Here is a tiny trained network, its code and every weight. The questions are about switching its units off for an input and a class, where a switched-off unit gives its printed mean instead of its output.

import numpy as np


def w(rows, s, z=0):
    codes = np.array(rows[::2]) - 128.0
    scale = np.full(codes.shape[1], s)
    scale[-1] = z or s
    return codes * scale


def f(y):
    return y / 2 * (1 + np.tanh(0.7978845608 * (y + 0.044715 * y**3)))


def log_softmax(a):
    a = a - a.max(-1, keepdims=True)
    return a - np.log(np.exp(a).sum(-1, keepdims=True))


def net(x, mask):
    res = np.array(x, float).reshape(1, 7) / 4 @ E
    y = f(res @ A[0][:, :-1].T + A[0][:, -1])
    res = res + np.where(mask, y, B[0][:, -1]) @ B[0][:, :-1]
    return log_softmax(res[-1] @ U[:, :-1].T + U[:, -1])


A, B = {}, {}
E = w([
[181,127,176,112],'x0',
[142,106,58,168],'x1',
[103,101,88,25],'x2',
[238,99,70,82],'x3',
[152,121,171,105],'x4',
[115,144,167,83],'x5',
[140,2,173,130],'x6',
],0.0053)
A[0] = w([
[134,126,143,112,136],'n1',
[133,124,134,117,124],'n2',
[142,110,163,86,176],'n3',
[65,107,158,83,224],'n4',
[138,159,188,118,143],'n5',
[226,198,161,198,168],'n6',
[175,54,145,141,187],'n7',
[182,60,154,138,160],'n8',
[129,162,187,175,165],'n9',
[148,141,151,143,125],'n10',
[125,149,34,78,254],'n11',
[146,158,153,134,124],'n12',
[171,87,202,43,177],'n13',
[108,22,90,182,198],'n14',
[185,196,62,75,178],'n15',
[133,138,138,131,85],'n16',
[8,198,193,135,147],'n17',
[144,101,177,73,191],'n18',
],0.013,0.003)
B[0] = w([
[122,116,136,116,137],'n1',
[123,119,129,119,130],'n2',
[123,89,144,92,177],'n3',
[188,94,168,103,198],'n4',
[83,131,176,113,162],'n5',
[15,200,111,121,216],'n6',
[110,66,75,150,208],'n7',
[103,62,81,143,201],'n8',
[79,163,174,160,179],'n9',
[96,133,130,130,134],'n10',
[197,163,73,61,254],'n11',
[94,145,139,120,138],'n12',
[108,43,156,55,246],'n13',
[163,120,43,206,220],'n14',
[149,192,71,31,237],'n15',
[115,134,137,126,118],'n16',
[206,184,254,174,246],'n17',
[127,74,155,82,201],'n18',
],0.033,0.0053)
U = w([
[182,171,190,193,69],'0',
[2,185,142,152,199],'1',
[129,98,196,80,48],'2',
[201,115,90,96,252],'3',
[73,42,102,85,65],'4',
[132,117,47,218,144],'5',
[151,187,73,55,98],'6',
],0.005,0.0025)

Each question gives the input, the list of numbers given to net, and the class t.
The units are the neurons (one row each of A and B). Each row of codes is followed by its name. A weight is (code - 128) times the scale printed after its matrix; where a second scale follows, it is the last column's (A, B and U).
mask holds one flag per neuron, in row order. A switched-off neuron (its flag False) gives its mean, the last column of its row in B, instead of its output. The means were averaged over made-up inputs and are rounded, as every weight is.
A unit's drop is (log p(t) with every unit on - log p(t) with that unit switched off) / (log p(t) with every unit on - log p(t) with every unit switched off).
The circuit of an input: a set's keep is (log p(t) with only the set's units on - log p(t) with every unit switched off) / (log p(t) with every unit on - log p(t) with every unit switched off). Starting from the 12 units with the biggest drops (on a tie, the unit counted first), units are removed one at a time, each time the one whose removal leaves the highest keep (on an exact tie, the one counted first), for as long as the keep stays at least 0.8.
circuit, biggest first: the units of the circuit, biggest drop first
unit that matters most: the unit with the biggest drop
top k neurons: the k neurons with the biggest drops, biggest first
drop of u: that unit's drop, to one decimal
input [2,4,-5,-6,0,-6,-5], class 1: unit that matters most	n6
input [4,-5,-6,1,6,3,2], class 4: circuit, biggest first	[n13; n17]
input [4,2,4,5,-4,6,3], class 4: circuit, biggest first	[n13; n17]
input [7,-4,1,-3,-3,-4,2], class 2: top 2 neurons	[n14; n6]
input [-3,8,-7,1,1,5,1], class 5: circuit, biggest first	[n14; n13; n15]
input [-7,6,-5,4,-3,-6,-1], class 5: top 2 neurons	[n14; n13]
input [0,3,-1,-2,5,2,-8], class 1: circuit, biggest first	[n6; n4]
input [3,7,-1,3,-6,1,1], class 5: circuit, biggest first	[n14; n13; n4]
input [4,5,-2,1,4,-3,-2], class 1: circuit, biggest first	[n6; n11]
input [5,-4,-7,1,6,6,4], class 4: circuit, biggest first	[n13; n8]
input [-3,4,-1,-2,-1,4,2], class 0: circuit, biggest first	[n15; n13]
input [-1,8,-7,7,-1,-5,-6], class 6: top 2 neurons	[n15; n11]
input [-1,-8,-7,-5,6,7,1], class 0: top 2 neurons	[n17; n9]
input [0,-6,-5,3,-3,-2,-8], class 1: circuit, biggest first	[n6]
input [-7,-4,6,0,6,8,5], class 2: top 2 neurons	[n4; n14]
input [-3,-6,-7,5,4,7,-1], class 1: drop of n6	0.3
input [-8,4,-8,-5,-8,-7,-6], class 0: drop of n17	1.3
input [3,-8,2,-6,-3,-7,-6], class 0: drop of n17	0.2
